Here is a tiny trained network, its code and every weight. The questions are about switching its units off for an input and a class, where a switched-off unit gives its printed mean instead of its output.

import numpy as np


def w(rows, s, z=0):
    codes = np.array(rows[::2]) - 128.0
    scale = np.full(codes.shape[1], s)
    scale[-1] = z or s
    return codes * scale


def norm(h):
    return h / np.sqrt((h * h).mean(-1, keepdims=True) + 1e-5)


def f(y):
    return np.maximum(y, 0)


def log_softmax(a):
    a = a - a.max(-1, keepdims=True)
    return a - np.log(np.exp(a).sum(-1, keepdims=True))


def net(x, mask):
    res = np.array(x, float).reshape(1, 8) / 4 @ E
    u = 0
    for l in range(2):
        y = f(norm(res) @ A[l][:, :-1].T + A[l][:, -1])
        res = res + np.where(mask[u : u + 10], y, B[l][:, -1]) @ B[l][:, :-1]
        u += 10
    return log_softmax(norm(res)[-1] @ U[:, :-1].T + U[:, -1])


A, B = {}, {}
E = w([
[176,212,95,98,91,140,157,171],'x0',
[118,104,124,87,2,148,123,183],'x1',
[173,142,130,139,104,82,17,110],'x2',
[83,207,148,76,163,154,152,118],'x3',
[146,176,56,184,144,108,131,81],'x4',
[67,163,88,163,105,182,66,63],'x5',
[141,218,159,136,117,127,128,163],'x6',
[82,170,158,137,104,27,132,94],'x7',
],0.005)
A[0] = w([
[183,106,110,109,131,82,179,125,130],'0.n0',
[218,60,166,105,96,190,64,166,94],'0.n1',
[215,212,132,175,123,148,99,140,66],'0.n2',
[160,169,107,108,89,147,100,122,149],'0.n3',
[150,131,45,122,141,144,99,139,74],'0.n4',
[83,72,178,107,143,106,135,107,118],'0.n5',
[128,161,141,69,128,99,201,150,156],'0.n6',
[126,254,164,148,146,98,88,121,249],'0.n7',
[180,133,178,133,217,100,133,127,170],'0.n8',
[157,135,162,128,106,167,168,137,1],'0.n9',
],0.0078,0.0013)
B[0] = w([
[170,172,244,108,135,96,119,96,169],'0.n0',
[137,164,39,190,106,46,77,239,201],'0.n1',
[68,32,145,61,108,109,118,18,206],'0.n2',
[58,67,197,134,196,134,105,121,188],'0.n3',
[144,108,190,164,55,206,210,153,169],'0.n4',
[89,138,150,63,128,119,20,49,177],'0.n5',
[182,131,123,144,9,135,204,109,199],'0.n6',
[136,7,113,167,84,79,56,147,253],'0.n7',
[105,148,228,56,138,253,124,35,194],'0.n8',
[121,220,85,89,166,138,130,151,153],'0.n9',
],0.0055,0.0061)
A[1] = w([
[196,108,139,69,145,208,160,232,184],'1.n0',
[241,142,123,147,228,58,76,129,149],'1.n1',
[100,219,120,210,138,82,169,2,150],'1.n2',
[211,147,123,123,91,111,167,180,57],'1.n3',
[118,84,143,145,167,165,79,48,218],'1.n4',
[182,141,202,26,22,120,157,193,225],'1.n5',
[61,162,154,94,25,246,202,112,156],'1.n6',
[107,157,87,248,122,68,120,166,160],'1.n7',
[157,254,109,63,174,200,184,210,100],'1.n8',
[76,214,62,147,94,165,165,207,7],'1.n9',
],0.0051,0.0015)
B[1] = w([
[85,137,102,210,139,111,68,110,187],'1.n0',
[95,181,136,162,160,253,224,129,154],'1.n1',
[147,40,88,111,109,77,37,200,181],'1.n2',
[81,126,176,139,109,114,68,50,166],'1.n3',
[78,156,157,49,141,155,109,152,243],'1.n4',
[129,159,41,190,133,144,193,97,253],'1.n5',
[196,185,218,245,188,107,133,138,234],'1.n6',
[139,82,72,160,44,42,153,154,168],'1.n7',
[65,119,99,147,174,214,131,201,172],'1.n8',
[151,188,121,108,247,180,165,144,157],'1.n9',
],0.0053)
U = w([
[173,147,210,145,96,91,241,82,127],'0',
[153,185,117,194,195,244,209,207,121],'1',
[190,92,53,17,222,149,176,148,2],'2',
[123,35,2,188,51,22,71,213,140],'3',
[69,45,206,39,190,155,41,65,171],'4',
],0.0087,0.0064)

Each question gives the input, the list of numbers given to net, and the class t.
The units are the neurons (one row each of A and B). Each row of codes is followed by its name. A weight is (code - 128) times the scale printed after its matrix; where a second scale follows, it is the last column's (A, B and U).
mask holds one flag per neuron, layer by layer. A switched-off neuron (its flag False) gives its mean, the last column of its row in B, instead of its output. The means were averaged over made-up inputs and are rounded, as every weight is.
A unit's drop is (log p(t) with every unit on - log p(t) with that unit switched off) / (log p(t) with every unit on - log p(t) with every unit switched off).
The circuit of an input: a set's keep is (log p(t) with only the set's units on - log p(t) with every unit switched off) / (log p(t) with every unit on - log p(t) with every unit switched off). Starting from the 12 units with the biggest drops (on a tie, the unit counted first), units are removed one at a time, each time the one whose removal leaves the highest keep (on an exact tie, the one counted first), for as long as the keep stays at least 0.8.
units of the circuit, in order: the units of the circuit, biggest drop first
most important unit: the unit with the biggest drop
k most important neurons: the k neurons with the biggest drops, biggest first
top k neurons in layer l: the k neurons of layer l with the biggest drops, biggest first
drop when u is switched off: that unit's drop, to one decimal
input [1,0,-8,1,8,-2,3,5], class 3: units of the circuit, in order => 1.n2
input [3,-2,-1,-6,-5,0,7,-4], class 3: top 2 neurons in layer 0 => 0.n1; 0.n2
input [-5,-6,-1,-8,8,-3,-7,-4], class 4: units of the circuit, in order => 0.n8; 1.n4
input [3,2,-7,-7,3,3,-4,0], class 0: units of the circuit, in order => 0.n7; 0.n1
input [5,-5,-6,-6,-4,5,-6,0], class 1: top 4 neurons in layer 0 => 0.n7; 0.n2; 0.n3; 0.n4
input [-2,7,-8,-1,-7,8,-4,-5], class 1: 4 most important neurons => 0.n7; 1.n6; 0.n2; 1.n9
input [8,8,-5,6,-3,-2,3,4], class 1: units of the circuit, in order => 1.n8; 0.n2
input [5,1,4,-3,3,-7,0,-3], class 0: 4 most important neurons => 0.n0; 0.n2; 0.n7; 1.n1
input [-8,5,-1,2,5,0,6,-1], class 3: 3 most important neurons => 0.n8; 0.n2; 1.n7
input [-2,1,-4,0,2,3,-3,-5], class 1: units of the circuit, in order => 0.n7; 0.n2
input [-4,4,5,2,6,-7,-4,1], class 0: 2 most important neurons => 0.n2; 1.n1
input [4,5,3,1,5,-7,-3,2], class 0: 2 most important neurons => 0.n0; 0.n7
input [5,0,-3,-1,8,-2,3,3], class 3: 3 most important neurons => 0.n7; 1.n2; 0.n8
input [-8,7,-7,4,-1,2,4,6], class 0: most important unit => 1.n6
input [-1,5,-5,2,-7,-2,-2,-7], class 1: 2 most important neurons => 0.n7; 1.n9
input [4,8,-5,-6,-1,-1,3,7], class 0: top 2 neurons in layer 0 => 0.n7; 0.n1
input [-1,1,0,8,-8,-6,0,8], class 0: 2 most important neurons => 0.n6; 1.n5
input [-6,-4,-8,-2,5,-4,5,-1], class 4: top 2 neurons in layer 1 => 1.n5; 1.n2
input [6,4,-8,-4,-5,0,1,3], class 1: drop when 0.n2 is switched off => 0.1
input [2,-3,3,4,5,-4,6,-4], class 4: drop when 0.n2 is switched off => 0.1
input [-1,-2,2,-5,-3,-7,5,3], class 0: most important unit => 1.n5
input [7,2,-4,-6,3,3,-4,-1], class 1: drop when 0.n7 is switched off => 0.5
